[[ -47  -64  -10  -72   -1  -57  -45   67]
 [ -20    6  -91  -24 -106  -24  -36  -19]
 [  49   10  -22    7   -3   16   25  -33]
 [  35   -6  -16   -8   -6   -5   21  -29]
 [ -24   22  -44   23  -35   30  -38  -33]]
->
[[ -47  -10   -1  -45]
 [ -20  -91 -106  -36]
 [  49  -22   -3   25]
 [  35  -16   -6   21]
 [ -24  -44  -35  -38]]

[[ 32 -29  47  -7   3 -97  57  31]
 [-18 -24  35 -36 -25 -19 -33 -38]
 [  8  55 -26  48  20  -3 -30   4]]
->
[[ 32  47   3  57]
 [-18  35 -25 -33]
 [  8 -26  20 -30]]

[[-26  27 -33 -54 -37  10 -43 -30]
 [-29  30 -17  30 -33  -7  10 -25]
 [ 44  66 -57 -68  35 -67 -90  44]
 [-52 -56  31   1 -50  57  31 -52]
 [-16  32 -15  20 -16  45  39 -34]
 [ 31  68 -58 -97   5  -8 -90  32]
 [-54 -14  -8  28 -56  34  39 -59]
 [-43 -34  39  14 -35  44  30 -44]
 [-66 -73  55  37 -52  50  55 -65]]
->
[[-26 -33 -37 -43]
 [-29 -17 -33  10]
 [ 44 -57  35 -90]
 [-52  31 -50  31]
 [-16 -15 -16  39]
 [ 31 -58   5 -90]
 [-54  -8 -56  39]
 [-43  39 -35  30]
 [-66  55 -52  55]]

[[-62 -24 -17   4]
 [-58   7  60  20]
 [ 17   8  69  46]
 [ 76 -21 -14 -43]
 [-47  12  59 -26]
 [ 81 -13 -13 -24]
 [ 38 -35  59 -32]
 [-24  12  -3  44]
 [-33 -22  -4 -32]]
->
[[-62 -17]
 [-58  60]
 [ 17  69]
 [ 76 -14]
 [-47  59]
 [ 81 -13]
 [ 38  59]
 [-24  -3]
 [-33  -4]]

[[ -9  50   0 -76   7  29  -1 -35 -83  36  33 -52 -39 -19  26  23]
 [-20  24  35 -62   7  28  -1  26 -40   0  15 -46  -7 -14   4   8]
 [ 13  24  81 -69  -5  33  13 -35 -47  14   2 -78   8  -2   4 -13]
 [-14  41  35 -62  19  25   1  13 -33 -15  21 -59   0 -16  15  -6]
 [-26  37  46 -60  13  33  -7  38 -47   7  -4 -33   8 -16 -13  37]
 [-20  28  35 -65  10  26  -7  26 -40   0   9 -39   0 -14   4  16]]
->
[[ -9   0   7  -1 -83  33 -39  26]
 [-20  35   7  -1 -40  15  -7   4]
 [ 13  81  -5  13 -47   2   8   4]
 [-14  35  19   1 -33  21   0  15]
 [-26  46  13  -7 -47  -4   8 -13]
 [-20  35  10  -7 -40   9   0   4]]

[[-11  17  63  83 -29  82 -28]
 [  3   0   2   1   3  -6  -5]]
->
[[-11  63 -29 -28]
 [  3   2   3  -5]]

[[-106    9]
 [  71   80]
 [ 108   73]]
->
[[-106]
 [  71]
 [ 108]]
---
[[-19 -44  10  37]
 [-24 -34 -28 -20]
 [  0  45  50 -16]
 [-58  82  17  45]
 [-28  32  50 -41]
 [-23  35  35  40]
 [-15   6  24 -12]
 [  2   1  24  -5]]
->
[[  2   1  24  -5]
 [  0  45  50 -16]
 [-15   6  24 -12]
 [-19 -44  10  37]
 [-23  35  35  40]
 [-24 -34 -28 -20]
 [-28  32  50 -41]
 [-58  82  17  45]]

[[ 15  -4 -33   7 -38  25  -6 -45 -38  27   4 -18  14  10  -9]
 [  1 -25  -7  -3 -38  90 -56   8  35  -8  28   9 -51 -85  31]
 [-18   8  49 -34 -20 -35 -60 -29  -5 -15  59 -32  18  23  42]
 [-25  24   5 -12 -24   5  34 -43 -10 -42   7  64 -22   1 -12]
 [  7  -9 -27  53  14 -41 -25 -23  16   6  -8  41  14   5  38]]
->
[[ 15  -4 -33   7 -38  25  -6 -45 -38  27   4 -18  14  10  -9]
 [  7  -9 -27  53  14 -41 -25 -23  16   6  -8  41  14   5  38]
 [  1 -25  -7  -3 -38  90 -56   8  35  -8  28   9 -51 -85  31]
 [-18   8  49 -34 -20 -35 -60 -29  -5 -15  59 -32  18  23  42]
 [-25  24   5 -12 -24   5  34 -43 -10 -42   7  64 -22   1 -12]]

[[  9  56  25 -36  69  47 -23 -48  24   0 -53  13]
 [ 52  27  34 -31  -9 -15  13  94 -34 -44   4  23]
 [ -3 -34  14  12 -89 -45  24  88  38 -36   6  17]
 [-32 -48  13  43  15  -9  14 -48 104  -8   9   5]]
->
[[ 52  27  34 -31  -9 -15  13  94 -34 -44   4  23]
 [  9  56  25 -36  69  47 -23 -48  24   0 -53  13]
 [ -3 -34  14  12 -89 -45  24  88  38 -36   6  17]
 [-32 -48  13  43  15  -9  14 -48 104  -8   9   5]]

[[  1  27 -33  17  47  44 -18  15 -17  28 -51  13  13  38  13  54]
 [  3  35 -20  33  59  27 -19   0 -19  -2 -10  15  -8  32   3  23]
 [ -1  71 -23  93  73   6 -86  37   6   1   7 -23 -40   9  -8  47]
 [ -7  32 -16  51   3  -7 -86  63  35  39 -24 -47 -17 -20  -7  64]
 [ -2  63 -15  87  55  -7 -85  39  15  -1  18 -33 -42  -7 -14  37]
 [ -4  55  -6  81  44 -20 -84  39  22  -6  27 -39 -46 -19 -19  29]]
->
[[  3  35 -20  33  59  27 -19   0 -19  -2 -10  15  -8  32   3  23]
 [  1  27 -33  17  47  44 -18  15 -17  28 -51  13  13  38  13  54]
 [ -1  71 -23  93  73   6 -86  37   6   1   7 -23 -40   9  -8  47]
 [ -2  63 -15  87  55  -7 -85  39  15  -1  18 -33 -42  -7 -14  37]
 [ -4  55  -6  81  44 -20 -84  39  22  -6  27 -39 -46 -19 -19  29]
 [ -7  32 -16  51   3  -7 -86  63  35  39 -24 -47 -17 -20  -7  64]]

[[-19 -13  -5   0  -1 -51 -20  27 -78]
 [ -6  -9   5 -11 -34  17 -37 -41  44]
 [ -1 -20   8 -63 -13  -2  26 -18  42]
 [-12 -10  28  29 -52   8 -62 -25  22]]
->
[[ -1 -20   8 -63 -13  -2  26 -18  42]
 [ -6  -9   5 -11 -34  17 -37 -41  44]
 [-12 -10  28  29 -52   8 -62 -25  22]
 [-19 -13  -5   0  -1 -51 -20  27 -78]]

[[-54  31 -75  17]
 [-66 -38  -3 -18]
 [-34  10 -24 -70]
 [ 14 -81 -22 -32]
 [-65 -35  34 -27]]
->
[[ 14 -81 -22 -32]
 [-34  10 -24 -70]
 [-54  31 -75  17]
 [-65 -35  34 -27]
 [-66 -38  -3 -18]]

[[ 15  91  -9  57  94 -10 -28 -14]
 [ 27  21  32   0  12 108 -21 -53]
 [ 12  91  -9   0  97   0 -26 -14]
 [-14 -90   5 -56 -95  10   0  19]]
->
[[ 27  21  32   0  12 108 -21 -53]
 [ 15  91  -9  57  94 -10 -28 -14]
 [ 12  91  -9   0  97   0 -26 -14]
 [-14 -90   5 -56 -95  10   0  19]]

[[-17   6]
 [ 36  95]]
->
[[ 36  95]
 [-17   6]]

[[ 61 -31  90 -29 -11 -41 -79  51]
 [-85  -3  36  38 -54  19 -44  83]
 [-36  -8 -38  71  71   7  31 -15]
 [ 63  56  23 -75  29  26  48  28]
 [-20   0  29 -72 -81 -54   2 -75]
 [-55  36 -59  80  36  52 -14  39]
 [ 88  32 -19  29  78  65  88  54]
 [-18  78 -65  41  30  71 -90   2]]
->
[[ 88  32 -19  29  78  65  88  54]
 [ 63  56  23 -75  29  26  48  28]
 [ 61 -31  90 -29 -11 -41 -79  51]
 [-18  78 -65  41  30  71 -90   2]
 [-20   0  29 -72 -81 -54   2 -75]
 [-36  -8 -38  71  71   7  31 -15]
 [-55  36 -59  80  36  52 -14  39]
 [-85  -3  36  38 -54  19 -44  83]]
